Below is a small trained network, with its code and all its weights. Each question gives an input and a class and asks what happens when units are switched off, that is, made to give their printed mean instead of their output.

import numpy as np


def w(rows, s, z=0):
    codes = np.array(rows[::2]) - 128.0
    scale = np.full(codes.shape[1], s)
    scale[-1] = z or s
    return codes * scale


def f(y):
    return np.maximum(y, 0)


def log_softmax(a):
    a = a - a.max(-1, keepdims=True)
    return a - np.log(np.exp(a).sum(-1, keepdims=True))


def net(x, mask):
    res = np.array(x, float).reshape(1, 3) / 4 @ E
    y = f(res @ A[0][:, :-1].T + A[0][:, -1])
    res = res + np.where(mask, y, B[0][:, -1]) @ B[0][:, :-1]
    return log_softmax(res[-1] @ U[:, :-1].T + U[:, -1])


A, B = {}, {}
E = w([
[135,157,202,90,140,84,109,82,89,105,78,159],'x0',
[145,166,161,158,59,107,110,166,174,132,163,188],'x1',
[220,125,166,249,119,64,160,109,111,183,148,123],'x2',
],0.018)
A[0] = w([
[254,222,157,194,77,128,177,146,70,134,99,85,144],'N0',
[83,120,103,37,129,79,185,165,119,77,122,128,197],'N1',
[131,86,66,127,170,117,90,73,67,127,156,152,250],'N2',
[22,197,136,70,132,132,129,97,144,135,68,158,98],'N3',
[138,92,35,136,97,155,168,200,144,119,161,93,133],'N4',
[154,144,217,83,138,126,43,60,108,73,68,173,109],'N5',
[134,223,144,135,30,120,73,189,168,88,161,237,101],'N6',
[18,138,101,126,132,145,82,156,150,100,147,77,102],'N7',
[100,205,167,61,166,134,71,254,219,87,152,198,121],'N8',
[124,54,98,188,139,197,149,202,204,122,192,116,95],'N9',
[252,177,178,60,147,19,126,18,124,31,98,140,150],'N10',
[177,144,173,171,107,116,170,148,150,148,152,152,191],'N11',
[82,173,160,151,50,98,118,198,167,95,187,230,150],'N12',
[56,185,116,21,138,209,122,153,181,106,161,143,92],'N13',
[132,59,151,110,242,118,188,84,139,147,72,42,84],'N14',
[98,56,68,90,224,177,139,36,104,162,60,44,73],'N15',
[138,225,161,92,162,88,66,64,65,127,100,200,83],'N16',
[55,73,133,126,137,53,114,87,73,123,101,83,152],'N17',
],0.0077,0.012)
B[0] = w([
[91,139,124,162,207,178,173,194,103,141,166,141,242],'N0',
[142,125,87,109,146,116,186,163,190,140,149,175,224],'N1',
[115,75,81,1,128,125,161,94,67,149,209,191,237],'N2',
[101,143,119,171,186,104,126,181,141,135,180,110,200],'N3',
[165,154,156,44,62,115,63,75,189,170,181,67,218],'N4',
[156,97,114,129,77,112,83,156,183,174,196,41,211],'N5',
[89,50,155,146,76,211,96,87,88,82,142,152,212],'N6',
[114,154,142,155,124,168,182,117,146,148,184,108,197],'N7',
[116,136,130,141,197,100,193,153,75,109,126,136,214],'N8',
[148,144,190,132,98,102,122,143,222,130,158,63,216],'N9',
[130,138,158,98,98,104,145,163,189,151,175,101,245],'N10',
[98,146,132,93,189,128,151,148,151,143,141,185,224],'N11',
[81,58,188,49,136,158,121,71,141,50,109,160,219],'N12',
[156,163,145,233,158,158,167,186,165,154,164,154,238],'N13',
[32,61,193,232,140,178,124,115,121,64,130,169,217],'N14',
[98,94,197,177,109,162,92,79,105,109,112,149,250],'N15',
[156,142,143,161,106,119,76,114,178,135,223,69,196],'N16',
[121,71,154,82,136,145,95,140,132,103,138,114,195],'N17',
],0.0085,0.016)
U = w([
[88,81,169,146,106,154,105,87,121,71,154,155,100],'0',
[129,160,140,188,205,105,200,165,152,149,168,134,89],'1',
[150,139,151,120,76,96,90,119,201,157,174,23,112],'2',
[126,107,106,10,152,104,162,121,127,148,159,180,246],'3',
[154,150,136,123,128,103,111,111,89,118,88,123,112],'4',
[155,138,127,117,147,144,98,134,103,114,83,137,116],'5',
[110,172,104,144,93,74,103,82,138,110,136,119,109],'6',
[174,140,123,141,115,127,98,119,130,107,103,117,111],'7',
],0.013,0.012)

Each question gives the input, the list of numbers given to net, and the class t.
The units are the neurons (one row each of A and B). Each row of codes is followed by its name. A weight is (code - 128) times the scale printed after its matrix; where a second scale follows, it is the last column's (A, B and U).
mask holds one flag per neuron, in row order. A switched-off neuron (its flag False) gives its mean, the last column of its row in B, instead of its output. The means were averaged over made-up inputs and are rounded, as every weight is.
A unit's drop is (log p(t) with every unit on - log p(t) with that unit switched off) / (log p(t) with every unit on - log p(t) with every unit switched off).
The circuit of an input: a set's keep is (log p(t) with only the set's units on - log p(t) with every unit switched off) / (log p(t) with every unit on - log p(t) with every unit switched off). Starting from the 12 units with the biggest drops (on a tie, the unit counted first), units are removed one at a time, each time the one whose removal leaves the highest keep (on an exact tie, the one counted first), for as long as the keep stays at least 0.8.
circuit, biggest first: the units of the circuit, biggest drop first
unit that matters most: the unit with the biggest drop
k most important neurons: the k neurons with the biggest drops, biggest first
drop of u: that unit's drop, to one decimal
input [1,4,-7], class 1: circuit, biggest first	(N13)
input [3,1,-4], class 1: 3 most important neurons	(N13 N4 N3)
input [-7,3,-7], class 1: 3 most important neurons	(N13 N8 N5)
input [-1,3,-2], class 3: 2 most important neurons	(N14 N15)
input [8,-1,7], class 2: 4 most important neurons	(N5 N10 N16 N13)
input [-5,3,4], class 2: 3 most important neurons	(N9 N4 N13)
input [-5,6,5], class 0: 2 most important neurons	(N12 N6)
input [-4,4,1], class 0: 2 most important neurons	(N12 N5)
input [-3,1,1], class 3: 2 most important neurons	(N5 N16)
input [-2,1,3], class 3: 3 most important neurons	(N13 N14 N3)
input [-1,0,-2], class 3: 2 most important neurons	(N0 N14)
input [3,5,-7], class 1: 2 most important neurons	(N13 N8)
input [-2,-1,1], class 3: drop of N5	0.1
input [-7,1,-4], class 2: drop of N4	1.4
input [7,1,-4], class 2: drop of N5	0.2
input [0,6,2], class 0: unit that matters most	N6
